Here is a tiny trained network, its code and every weight. The questions are about switching its units off for an input and a class, where a switched-off unit gives its printed mean instead of its output.

import numpy as np


def w(rows, s, z=0):
    codes = np.array(rows[::2]) - 128.0
    scale = np.full(codes.shape[1], s)
    scale[-1] = z or s
    return codes * scale


def f(y):
    return y / 2 * (1 + np.tanh(0.7978845608 * (y + 0.044715 * y**3)))


def log_softmax(a):
    a = a - a.max(-1, keepdims=True)
    return a - np.log(np.exp(a).sum(-1, keepdims=True))


def net(x, mask):
    res = np.array(x, float).reshape(1, 6) / 4 @ E
    y = f(res @ A[0][:, :-1].T + A[0][:, -1])
    res = res + np.where(mask, y, B[0][:, -1]) @ B[0][:, :-1]
    return log_softmax(res[-1] @ U[:, :-1].T + U[:, -1])


A, B = {}, {}
E = w([
[78,84,1,134,156,83,153,191,146,190,120,134],'x0',
[180,66,82,222,132,104,147,31,159,119,84,90],'x1',
[181,89,44,97,114,234,160,105,89,220,176,148],'x2',
[143,200,167,129,177,129,110,106,229,212,136,117],'x3',
[118,84,169,163,112,125,173,141,196,87,178,216],'x4',
[193,168,61,201,170,178,75,226,120,77,113,155],'x5',
],0.0099)
A[0] = w([
[61,115,117,92,87,159,107,154,48,79,150,165,66],'neuron 1',
[109,86,87,151,51,150,123,103,32,70,100,176,25],'neuron 2',
[178,147,90,160,138,167,77,174,106,64,146,163,2],'neuron 3',
[167,180,189,129,125,168,104,91,77,106,133,108,125],'neuron 4',
[209,49,116,236,159,128,197,69,185,121,80,99,69],'neuron 5',
[183,164,107,118,188,147,70,177,208,127,111,148,81],'neuron 6',
[111,180,154,101,182,123,145,169,130,161,144,102,79],'neuron 7',
[89,200,144,69,155,139,123,178,112,169,165,132,72],'neuron 8',
[185,120,161,112,94,177,91,74,78,53,156,124,95],'neuron 9',
[106,62,74,117,103,153,155,158,45,64,114,119,18],'neuron 10',
[130,91,113,136,120,104,149,153,185,100,132,241,82],'neuron 11',
[146,116,128,184,147,158,95,182,115,119,109,163,12],'neuron 12',
[95,66,94,135,145,73,138,194,103,166,144,126,116],'neuron 13',
[193,102,80,81,114,158,159,114,106,111,169,110,32],'neuron 14',
[153,173,122,118,216,197,137,91,200,212,178,128,105],'neuron 15',
[154,80,149,138,137,184,180,120,139,140,165,222,170],'neuron 16',
[141,164,108,100,148,124,69,125,10,196,1,25,99],'neuron 17',
[140,123,111,72,127,159,98,139,101,149,77,58,31],'neuron 18',
[100,127,164,136,138,63,108,164,171,88,56,120,73],'neuron 19',
[188,169,102,194,141,141,103,196,105,127,90,88,31],'neuron 20',
[70,105,172,58,49,91,143,60,136,162,182,69,30],'neuron 21',
[77,110,16,133,171,83,130,208,139,184,66,109,80],'neuron 22',
[152,115,111,131,111,161,134,108,98,176,150,152,11],'neuron 23',
[183,133,99,98,111,149,122,121,120,197,125,112,152],'neuron 24',
[164,97,93,170,168,119,145,62,106,125,57,97,37],'neuron 25',
[71,150,128,129,156,79,101,141,130,68,97,74,88],'neuron 26',
[66,89,119,92,111,87,185,116,129,160,118,110,39],'neuron 27',
[169,134,85,99,110,158,113,100,99,156,183,166,67],'neuron 28',
[104,138,148,62,122,147,127,221,86,117,194,184,67],'neuron 29',
[147,91,112,127,126,181,134,110,86,158,188,131,27],'neuron 30',
],0.0097,0.0032)
B[0] = w([
[116,134,122,154,206,154,29,71,162,138,136,97,198],'neuron 1',
[95,137,144,223,146,145,21,151,152,240,139,127,205],'neuron 2',
[120,68,171,68,177,126,197,98,65,161,22,113,202],'neuron 3',
[197,187,89,66,47,164,162,145,184,119,91,105,199],'neuron 4',
[111,105,69,88,154,183,108,37,120,84,192,163,249],'neuron 5',
[137,74,145,138,163,141,114,125,105,202,51,140,198],'neuron 6',
[103,132,132,138,164,188,71,73,133,94,152,126,175],'neuron 7',
[54,124,53,111,169,137,86,41,156,56,123,212,212],'neuron 8',
[202,216,132,58,51,139,162,122,196,145,81,150,207],'neuron 9',
[142,169,142,183,108,167,27,156,160,215,103,89,209],'neuron 10',
[140,56,211,127,118,154,174,164,193,112,141,114,196],'neuron 11',
[133,72,163,73,194,111,162,124,30,175,104,160,175],'neuron 12',
[195,185,139,91,64,189,155,116,149,106,93,94,201],'neuron 13',
[104,154,97,125,139,37,119,151,143,85,123,96,176],'neuron 14',
[149,163,125,208,153,102,57,152,147,175,122,82,221],'neuron 15',
[108,53,153,163,60,86,126,201,143,87,145,125,207],'neuron 16',
[91,1,231,185,96,149,168,179,177,92,212,186,242],'neuron 17',
[109,77,183,139,114,103,181,153,157,95,187,154,170],'neuron 18',
[144,158,96,145,145,26,82,185,105,99,161,49,210],'neuron 19',
[126,102,170,115,135,137,195,102,77,158,82,126,200],'neuron 20',
[119,76,174,95,215,124,162,109,68,190,12,150,235],'neuron 21',
[148,218,114,46,37,159,179,156,172,145,110,141,253],'neuron 22',
[177,129,89,79,152,74,152,177,56,56,136,73,165],'neuron 23',
[149,130,118,167,166,76,115,168,147,95,122,75,187],'neuron 24',
[73,136,49,82,163,184,65,35,122,80,169,167,194],'neuron 25',
[161,141,47,136,154,85,104,204,95,90,149,40,200],'neuron 26',
[143,99,127,73,103,149,154,133,114,162,24,109,184],'neuron 27',
[138,158,120,107,128,71,107,170,74,56,138,49,183],'neuron 28',
[75,123,71,116,152,192,131,44,127,44,162,161,229],'neuron 29',
[187,139,112,126,159,39,123,173,89,97,127,93,181],'neuron 30',
],0.0073,0.013)
U = w([
[119,72,173,86,173,126,189,106,31,180,36,136,77],'0',
[92,114,80,98,153,180,95,53,124,62,169,152,62],'1',
[147,142,110,118,133,11,111,194,94,64,136,93,120],'2',
[123,147,160,185,152,133,42,126,200,222,115,112,254],'3',
[177,200,139,57,42,163,198,136,205,135,98,131,89],'4',
[111,26,226,149,98,132,186,179,178,82,200,152,178],'5',
[134,168,122,180,94,111,134,133,140,131,122,178,242],'6',
[98,174,163,157,103,92,172,141,58,169,193,183,45],'7',
],0.011,0.0067)

Each question gives the input, the list of numbers given to net, and the class t.
The units are the neurons (one row each of A and B). Each row of codes is followed by its name. A weight is (code - 128) times the scale printed after its matrix; where a second scale follows, it is the last column's (A, B and U).
mask holds one flag per neuron, in row order. A switched-off neuron (its flag False) gives its mean, the last column of its row in B, instead of its output. The means were averaged over made-up inputs and are rounded, as every weight is.
A unit's drop is (log p(t) with every unit on - log p(t) with that unit switched off) / (log p(t) with every unit on - log p(t) with every unit switched off).
The circuit of an input: a set's keep is (log p(t) with only the set's units on - log p(t) with every unit switched off) / (log p(t) with every unit on - log p(t) with every unit switched off). Starting from the 12 units with the biggest drops (on a tie, the unit counted first), units are removed one at a time, each time the one whose removal leaves the highest keep (on an exact tie, the one counted first), for as long as the keep stays at least 0.8.
circuit, biggest first: the units of the circuit, biggest drop first
unit that matters most: the unit with the biggest drop
k most important neurons: the k neurons with the biggest drops, biggest first
drop when u is switched off: that unit's drop, to one decimal
input [-8,-5,4,-3,-4,-3], class 4: circuit, biggest first => [neuron 9]
input [3,-5,-2,0,2,4], class 1: 4 most important neurons => [neuron 29; neuron 21; neuron 8; neuron 27]
input [-7,-3,7,5,0,6], class 2: circuit, biggest first => [neuron 28; neuron 30]
input [8,-1,-4,7,1,-4], class 4: 2 most important neurons => [neuron 22; neuron 2]
input [-4,-6,-6,-7,6,-1], class 3: circuit, biggest first => [neuron 1; neuron 2]
input [8,4,2,-8,7,-3], class 3: 4 most important neurons => [neuron 2; neuron 10; neuron 9; neuron 4]
input [-7,-5,-2,5,2,4], class 4: 2 most important neurons => [neuron 4; neuron 5]
input [4,-5,4,-7,1,-2], class 3: 2 most important neurons => [neuron 10; neuron 2]
input [-6,3,-4,3,-7,4], class 5: 2 most important neurons => [neuron 17; neuron 22]
input [-3,-7,-7,2,5,-3], class 1: 3 most important neurons => [neuron 29; neuron 8; neuron 7]
input [-4,4,-6,5,-6,2], class 2: 4 most important neurons => [neuron 26; neuron 19; neuron 11; neuron 2]
input [0,6,-8,8,1,2], class 2: 2 most important neurons => [neuron 19; neuron 26]
input [-3,-8,3,7,8,-6], class 1: 2 most important neurons => [neuron 8; neuron 29]
input [6,-1,0,5,4,7], class 0: unit that matters most => neuron 6
input [8,-5,5,-3,0,6], class 4: 2 most important neurons => [neuron 22; neuron 13]
input [-8,-6,8,4,-7,2], class 2: circuit, biggest first => [neuron 28; neuron 24]
input [0,7,-6,-6,3,2], class 1: drop when neuron 15 is switched off => 0.1
input [7,-2,-4,7,-7,7], class 0: drop when neuron 2 is switched off => 0.2
input [7,3,5,0,-6,-4], class 4: drop when neuron 22 is switched off => 1.2
input [8,-3,5,-5,7,-6], class 4: unit that matters most => neuron 13
